Below is a small trained network, with its code and all its weights. Each question gives an input and a target symbol and asks what happens when units are switched off, that is, made to give their printed mean instead of their output.

import numpy as np


def w(rows, s, z=0):
    codes = np.array(rows[::2]) - 128.0
    scale = np.full(codes.shape[1], s)
    scale[-1] = z or s
    return codes * scale


def f(y):
    return np.maximum(y, 0)


def softmax(a):
    e = np.exp(a - a.max(-1, keepdims=True))
    return e / e.sum(-1, keepdims=True)


def log_softmax(a):
    a = a - a.max(-1, keepdims=True)
    return a - np.log(np.exp(a).sum(-1, keepdims=True))


def net(x, mask):
    ids = ['αγζηθμπψ'.index(c) for c in x.split()]
    T = len(ids)
    res = E[ids] + P[:T]
    q, k, v = (res @ M[0].T for M in (Q, K, V))
    z = softmax(np.where(np.tri(T) > 0, q @ k.T / 3**0.5, -1e9)) @ v
    res = res + np.where(mask[0], z, O[0][:, -1]) @ O[0][:, :-1]
    y = f(res @ A[0][:, :-1].T + A[0][:, -1])
    res = res + np.where(mask[1:9], y, B[0][:, -1]) @ B[0][:, :-1]
    return log_softmax(res[-1] @ U[:, :-1].T + U[:, -1])


Q, K, V, O, A, B = {}, {}, {}, {}, {}, {}
E = w([
[103,55,111,90,118],'α',
[140,90,229,118,67],'γ',
[144,153,230,180,101],'ζ',
[120,60,132,74,121],'η',
[119,75,166,254,215],'θ',
[183,198,133,100,59],'μ',
[47,128,100,167,137],'π',
[154,92,43,165,134],'ψ',
],0.018)
P = w([
[3,130,179,53,170],'0',
[57,103,138,91,131],'1',
[83,99,120,102,138],'2',
[97,107,97,117,91],'3',
[116,108,95,131,90],'4',
[133,96,84,133,73],'5',
[138,90,90,147,64],'6',
[151,83,77,154,60],'7',
[158,85,88,169,56],'8',
[167,81,89,177,41],'9',
[190,64,78,168,46],'10',
[161,86,78,210,64],'11',
],0.0064)
Q[0] = w([
[138,205,93,61,208],'head 0',
[147,79,111,111,250],'head 0',
[140,160,77,78,74],'head 0',
],0.016)
K[0] = w([
[37,136,92,39,212],'head 0',
[3,160,203,111,98],'head 0',
[122,141,26,165,98],'head 0',
],0.016)
V[0] = w([
[117,66,76,12,94],'head 0',
[254,178,110,156,168],'head 0',
[204,192,199,24,148],'head 0',
],0.0088)
O[0] = w([
[71,114,151,191,202,111],'head 0',
[83,147,98,38,245,35],'head 0',
[1,193,60,134,145,253],'head 0',
],0.0078,0.0028)
A[0] = w([
[209,187,175,99,95,81],'neuron 0',
[115,219,135,31,151,57],'neuron 1',
[92,114,60,41,50,54],'neuron 2',
[109,214,231,53,146,89],'neuron 3',
[90,160,2,39,133,177],'neuron 4',
[99,22,176,182,244,3],'neuron 5',
[63,49,192,57,149,110],'neuron 6',
[148,151,252,37,201,149],'neuron 7',
],0.011,0.0022)
B[0] = w([
[139,144,123,111,193,255],'neuron 0',
[84,54,126,125,137,189],'neuron 1',
[157,168,91,141,76,226],'neuron 2',
[146,128,96,120,47,222],'neuron 3',
[124,135,185,113,194,244],'neuron 4',
[250,106,89,91,119,180],'neuron 5',
[101,121,134,167,187,235],'neuron 6',
[160,149,72,155,85,179],'neuron 7',
],0.022,0.0054)
U = w([
[118,62,122,165,118,79],'α',
[121,94,97,179,119,3],'γ',
[96,91,102,121,170,202],'ζ',
[133,74,216,207,83,190],'η',
[75,96,2,211,122,186],'θ',
[91,16,90,55,98,226],'μ',
[137,39,110,135,103,25],'π',
[145,204,117,137,73,117],'ψ',
],0.0075,0.0035)

Each question gives the input, a string of symbols that net reads in full, and the target symbol t.
The units are the heads (3 rows each of Q, K, V and O) and the neurons (one row each of A and B). Each row of codes is followed by its name. A weight is (code - 128) times the scale printed after its matrix; where a second scale follows, it is the last column's (O, A, B and U).
mask holds one flag per unit, heads first, then neurons. A switched-off unit (its flag False) gives its mean, the last column of its rows in O or B, instead of its output. The means were averaged over made-up inputs and are rounded, as every weight is.
A unit's drop is (log p(t) with every unit on - log p(t) with that unit switched off) / (log p(t) with every unit on - log p(t) with every unit switched off).
The circuit of an input: a set's keep is (log p(t) with only the set's units on - log p(t) with every unit switched off) / (log p(t) with every unit on - log p(t) with every unit switched off). Starting from all 9 units, units are removed one at a time, each time the one whose removal leaves the highest keep (on an exact tie, the one counted first), for as long as the keep stays at least 0.8.
units of the circuit, in order: the units of the circuit, biggest drop first
most important unit: the unit with the biggest drop
k most important neurons: the k neurons with the biggest drops, biggest first
drop when u is switched off: that unit's drop, to one decimal
input μ θ ψ, target ζ: 3 most important neurons : [neuron 4; neuron 3; neuron 7]
input π μ ψ θ μ μ π, target ζ: units of the circuit, in order : [head 0; neuron 4]
input μ η θ η γ γ π γ γ γ η μ, target μ: units of the circuit, in order : [head 0; neuron 1]
input θ γ γ μ μ η, target ζ: units of the circuit, in order : [neuron 4; head 0]
input π γ π γ γ π π γ γ ζ, target ψ: units of the circuit, in order : [head 0; neuron 1]
input μ ζ μ μ π, target ζ: most important unit : neuron 4
input γ γ μ μ μ γ, target θ: units of the circuit, in order : [head 0; neuron 6; neuron 4]
input η θ μ μ γ μ, target μ: units of the circuit, in order : [neuron 1; head 0]
input γ μ α, target θ: 2 most important neurons : [neuron 2; neuron 6]
input γ α θ γ π ζ ζ π γ π, target ψ: units of the circuit, in order : [head 0; neuron 2; neuron 1]
input π γ ζ θ γ, target ψ: units of the circuit, in order : [head 0; neuron 1; neuron 7]
input μ γ η γ ζ γ, target ψ: units of the circuit, in order : [head 0; neuron 2; neuron 1]
input π γ π γ γ π η, target θ: units of the circuit, in order : [neuron 4; neuron 2; head 0]
input π ψ π, target η: most important neuron : [neuron 0]
input π π π, target η: drop when neuron 0 is switched off : 0.0
input γ η θ, target π: drop when neuron 5 is switched off : 1.1
input θ α μ μ μ η, target ζ: drop when head 0 is switched off : 0.9
